[ 3.35 -4.91  0.67 -1.48  0.10 -5.58 -0.59  2.91 -1.95  2.85  2.21  3.04
  7.05  2.55 -0.63 -4.13  1.11 -0.03  4.50 -4.13 -1.14  2.77  2.24  2.97
 -1.33 -4.88  6.51 -0.86 -1.42 -0.73 -1.05  6.99  3.64 -4.12  2.36  0.20
  8.39 -2.55 -4.73 -0.31 -3.56  6.17 -1.47  1.35 -0.56 -3.18  0.99  2.70
 -3.32 -3.26 -1.80  3.11  2.18 -0.50 -1.08 -0.89 -0.65 -1.20  6.64 -1.61
  1.27  0.16 -0.01 -2.14] : Pupo
[ 3.35 -4.91  0.67 -1.48  0.10 -5.58 -0.59  2.91 -1.95  2.85  2.21  3.04
  7.05  8.39 -0.63 -2.62  1.11  2.18  4.50 -4.13 -1.14  0.26  2.24  2.97
  8.39 -4.88 -2.06 -0.86 -1.42 -0.73 -1.05  6.99  3.64  4.38  2.36  0.20
  8.39 -2.55  8.39 -0.31 -3.56  6.17 -1.47  1.35 -0.56 -3.18  0.99  2.70
 -3.32 -3.26 -1.80  3.11  2.18  0.35 -1.08 -0.89 -0.65 -1.20  6.64 -2.61
  1.27  0.16 -0.01 -2.14] : Fod
[ 3.35 -4.91  0.67 -1.48  0.10 -5.58 -0.59  2.91 -1.95  2.85  2.21  3.04
  7.05  2.55 -0.63 -2.62  1.11 -0.03  4.50 -4.13 -1.14  2.77  2.24  2.97
 -1.33 -4.88 -2.06 -0.86 -1.42 -0.73 -1.05  6.99  3.64  4.38  2.36  0.20
  8.39 -2.55 -4.73 -0.31 -3.56  8.38 -1.47  1.35 -0.56 -3.18  0.99  2.70
 -3.32 -3.26 -1.80  3.11  2.18 -0.50 -1.08 -0.89 -0.65 -1.20  6.64 -2.61
  1.27  0.16 -0.01 -2.14] : Naz
present: [ 8.39 -2.55  8.39 -0.31 -3.56]
yes
find: [ 3.35 -4.91  0.67 -1.48  0.10 -5.58 -0.59  2.91 -1.95  2.85  2.21  3.04
  7.05  2.55 -0.63 -2.62  1.11 -0.03  4.50 -4.13 -1.14  2.77  2.24  2.97
 -1.33 -4.88 -2.06 -0.86 -1.42 -0.73 -1.05  6.99  3.64  4.38  2.36  0.20
  8.39 -2.55 -4.73 -0.31 -3.56  8.38 -1.47  1.35 -0.56 -3.18  0.99  2.70
 -3.32 -3.26 -1.80  3.11  2.18 -0.50 -1.08 -0.89 -0.65 -1.20  6.64 -2.61
  1.27  0.16 -0.01 -2.14]
Naz
count Fod: [8.38]
0

[ 7.58  4.81 -3.52  4.82  0.95  1.92] -> tusak
[ 3.81  5.07 -2.22  1.29 -2.42  2.10] -> Riras
[ 2.09  5.23 -1.64 -0.34 -4.00  2.20] -> besi
[ 8.29  9.02 -4.49  3.66 -3.07  3.71] -> Fanip
[ 3.94  4.90 -2.24  1.48 -2.13  2.02] -> zeket
[ 8.26  8.80 -4.45  3.73 -2.85  3.62] -> bimu
[ 1.40  2.92 -1.00  0.03 -2.03  1.22] -> vid
[ 2.92  2.91 -0.95 -0.06 -2.09  1.21] -> Fet
[ 7.86  8.73 -4.29  3.40 -3.09  3.59] -> Naz
then: [ 8.80 -4.45]
[ 3.73 -2.85]
common vid Fet: 
[2.92]
present: [7.58 4.81]
yes

[-2.00 -1.38 -2.24 -0.56  2.30 -6.05  0.34 -0.90  4.09 -1.06] : tusak
[-0.13  0.68 -4.21 -0.13 -0.13  0.68  1.66 -0.13 -0.13 -7.00] : vid
[-4.34 -4.87  0.36  0.75 -0.14 -0.56 -0.14  2.01 -0.41  4.33] : besi
[ 5.78 -6.06 -2.88  3.38  3.38 -6.06 -4.04  3.38  1.98  0.41] : Pupo
present: [ 3.38 -6.06 -4.04  3.38  1.98]
yes
count vid: [-0.13]
5
count Pupo: [-6.06]
2
count tusak: [0.34]
1

[ 6.76  3.86 -6.41 -5.78  6.54 -3.58 -3.63  2.50 -2.40 -1.71  3.92 -3.54
  0.30  0.39 -3.43 -4.16  0.56  2.38  6.15  5.88  6.08 -0.56  2.77 -5.95
  5.43  3.56 -4.65  3.06 -1.19 -3.44  2.36  6.47  4.33  4.38 -1.25  3.95
  2.02  4.44  1.57 -1.36  2.03  7.19  6.33 -5.47  2.64  3.98] : Fanip
[-2.84  7.20  0.08 -5.09  1.45 -3.83 -6.36 -0.89  3.18  5.69 -4.41 -6.13
 -6.65  5.55  4.21  5.14 -1.57 -1.40  2.28 -6.19  3.85 -3.28 -4.08  3.00
 -0.89  2.33  1.68 -0.22 -0.30 -5.95 -0.63 -4.22 -6.12  0.90 -2.05 -0.54
  1.39 -4.64 -5.73  4.44 -5.74  3.85  6.62  4.31 -0.61 -2.24] : Riras
[ 5.81 -0.95  4.41  4.55  6.59  2.23  6.80  3.66 -5.13  3.01  1.91  2.31
 -3.04  5.83  7.20  4.68  0.04  4.43  3.26 -3.34 -4.15  0.15 -4.31  4.41
 -3.09 -3.95  1.15  5.03  7.12  2.57  1.47  6.62  3.72 -4.17  3.87  1.54
  5.74 -6.27  4.51 -3.21  2.61  2.13  7.37 -4.71  7.28 -0.04] : Naz
[ 5.68 -4.81 -0.13  2.34  1.12 -4.32  3.97  0.45  6.91  0.47 -4.71 -1.39
 -2.47 -1.75 -2.21 -6.38  7.15 -5.91  1.15  0.57  4.65  0.61 -0.14 -0.93
  7.37  0.20  5.94  1.53  1.05  2.24 -4.57 -0.91  6.72  3.48  2.26  4.56
 -6.39 -0.29  4.30  7.13 -3.67 -3.39 -1.99  6.60  4.84  3.93] : Pupo
find: [ 5.81 -0.95  4.41  4.55  6.59  2.23  6.80  3.66 -5.13  3.01  1.91  2.31
 -3.04  5.83  7.20  4.68  0.04  4.43  3.26 -3.34 -4.15  0.15 -4.31  4.41
 -3.09 -3.95  1.15  5.03  7.12  2.57  1.47  6.62  3.72 -4.17  3.87  1.54
  5.74 -6.27  4.51 -3.21  2.61  2.13  7.37 -4.71  7.28 -0.04]
Naz
succ: [3.56]
[-4.65]
present: [ 0.15 -4.31]
yes
then: [-1.75 -2.21]
[-6.38  7.15]

[ 0.22 -0.08 -0.63  0.19 -0.01  1.05 -0.34 -0.07 -0.07  0.08  0.22  0.24
 -0.30 -0.41  0.38 -0.99 -0.63  0.37 -3.84  0.37 -0.46  0.93 -0.01  0.45
  0.35  0.65 -0.26  0.54 -0.48  0.09  0.20] = Fanip
[-1.56 -0.42 -1.80 -0.68 -0.82  1.26 -5.17 -3.46  2.00 -1.54  0.27 -1.79
 -3.84  0.53 -3.23 -3.83 -3.14  1.26  1.26 -2.88 -5.32 -5.71 -0.17 -6.92
  0.66 -2.04  1.26 -0.31  0.20 -4.99  2.30] = seke
[ 0.16 -0.11  0.23 -0.14  0.24 -0.16  0.01 -0.41 -0.07  0.17 -0.63  0.44
  0.24  0.08 -0.99 -0.30  0.22 -0.41 -0.02 -0.06 -0.85  0.56  0.18 -0.26
 -0.62  0.42  0.25  0.27 -0.11 -0.09  0.34] = besi
count Fanip: [-3.85]
0
succ: [-3.83]
[-3.14]
present: [-3.23 -3.83]
yes
count seke: [1.27]
0
succ: [-2.88]
[-5.32]
succ: [0.45]
[0.35]
then: [-0.07  0.17 -0.63  0.44  0.24  0.08 -0.99 -0.30  0.22 -0.41]
[-0.02 -0.06]

[-1.54 -4.69  3.02 -4.76 -4.76 -4.76 -1.40  2.18] = vid
[ 0.34 -4.69 -2.62  0.07 -1.39  7.17 -1.40  2.18] = Fet
[-2.62 -1.54  3.07  0.36  0.77 -0.85  9.13  0.11] = Naz
find: [-1.54 -4.69  3.02 -4.76 -4.76 -4.76 -1.40  2.18]
vid
common Naz Fet: 
[-2.62]
common Naz vid: 
[-1.54]
then: [ 0.07 -1.39  7.17]
[-1.40  2.18]
count vid: [-4.76]
3

[-3.23 -0.13  0.86  7.08] = Fet
[ 3.48 -2.40  1.34 -2.26] = tusak
[-3.24 -1.81 -1.25 -3.05] = Fod
[ 5.73  2.37  0.11 -1.33] = Naz
[ 2.06 -0.06  0.60  0.59] = vid
[ 3.80 -1.53 -3.29 -0.51] = zeket
succ: [-3.24]
[-1.81]
find: [ 3.80 -1.53 -3.29 -0.51]
zeket
find: [ 5.73  2.37  0.11 -1.33]
Naz
count Naz: [0.11]
1
succ: [0.60]
[0.59]
count Fod: [-1.25]
1
find: [-3.24 -1.81 -1.25 -3.05]
Fod

[ 8.41 -3.79 -2.31  0.49 -2.11  0.07] : Fet
[ 1.70 -2.00 -1.78  6.82 -0.08  6.87] : Naz
[-2.86 -2.00  1.71 -1.99  1.70  1.70] : Fod
count Fod: [-1.98]
0
find: [ 8.41 -3.79 -2.31  0.49 -2.11  0.07]
Fet
then: [-2.86 -2.00  1.71]
[-1.99  1.70]

[ 0.66 -1.16  3.12  2.26  3.11 -0.99  0.08 -2.63 -0.64  3.41 -0.33  0.12
  1.08 -0.09 -2.22  0.68  1.27  4.21 -3.04 -5.70  1.00  0.27  3.25 -0.08
  1.46  3.85 -0.18 -0.90 -0.85 -0.05  0.61  4.67  3.31  1.15  0.15 -0.31
 -2.55  1.03  0.91  2.00  0.36  3.25 -1.64 -4.37 -4.70 -5.34  2.66  0.97
 -0.23  0.66  0.48  0.14 -3.97  1.63 -2.62 -0.27  0.92  2.95  3.59  1.58
  0.29  2.16 -1.09] -> bimu
[ 0.66 -1.16  3.12  2.26  3.11 -0.99  0.08 -2.63 -0.64  3.41 -0.33  0.12
  1.08 -0.09 -2.22  0.68  1.27  4.21 -3.04 -5.70  1.00  0.27  3.25 -0.08
  1.46  3.85 -0.18  0.82 -0.85 -0.05  0.61  4.67  3.31  1.15  0.15 -0.31
 -2.55  1.03  0.91  2.00  0.36  3.25 -1.64 -4.37 -4.70 -5.34  2.66  0.97
 -0.23  0.66  0.48  0.14 -3.97  1.63 -2.62 -0.27  0.02 -1.15 -2.54  1.14
 -3.04  1.31  0.46] -> Fod
[ 0.16  1.16 -0.52  0.62 -1.33 -0.99 -0.12 -1.21  1.14 -0.51  4.96 -1.27
  2.27 -2.22 -0.09 -1.71  2.26 -0.91 -3.16  7.35 -4.18  0.27 -0.90 -2.13
  0.71 -1.21 -1.60  0.51 -0.85  1.36 -0.91 -1.70  0.18 -0.98 -1.21 -3.01
 -0.20 -0.91  0.22 -0.14  0.36 -0.39  1.47  2.75  0.03  1.19 -0.10 -0.68
 -1.50 -1.71  2.08 -2.81  0.91  2.25 -0.41  1.69 -1.91 -1.53  0.01  4.55
 -0.79  1.96 -1.09] -> tusak
count tusak: [-0.91]
3
find: [ 0.66 -1.16  3.12  2.26  3.11 -0.99  0.08 -2.63 -0.64  3.41 -0.33  0.12
  1.08 -0.09 -2.22  0.68  1.27  4.21 -3.04 -5.70  1.00  0.27  3.25 -0.08
  1.46  3.85 -0.18 -0.90 -0.85 -0.05  0.61  4.67  3.31  1.15  0.15 -0.31
 -2.55  1.03  0.91  2.00  0.36  3.25 -1.64 -4.37 -4.70 -5.34  2.66  0.97
 -0.23  0.66  0.48  0.14 -3.97  1.63 -2.62 -0.27  0.92  2.95  3.59  1.58
  0.29  2.16 -1.09]
bimu

[-0.28 -0.94  3.95  0.05  1.30] -> Riras
[-0.98 -2.18 -1.31 -0.05  1.28] -> tusak
[ 2.30 -3.23  3.92 -1.19  3.60] -> Fod
[-2.91  1.75 -7.57 -0.17 -0.40] -> Pupo
[ 1.58 -0.32  1.27 -6.13  5.22] -> bimu
[ 1.59 -0.32  1.59  1.59 -0.92] -> Fet
[-0.30 -2.18 -5.92 -7.04  6.91] -> seke
then: [ 1.59 -0.32]
[1.59 1.59]
then: [ 2.30 -3.23]
[ 3.92 -1.19]
count Fet: [1.60]
0
then: [-0.94  3.95]
[0.05 1.30]

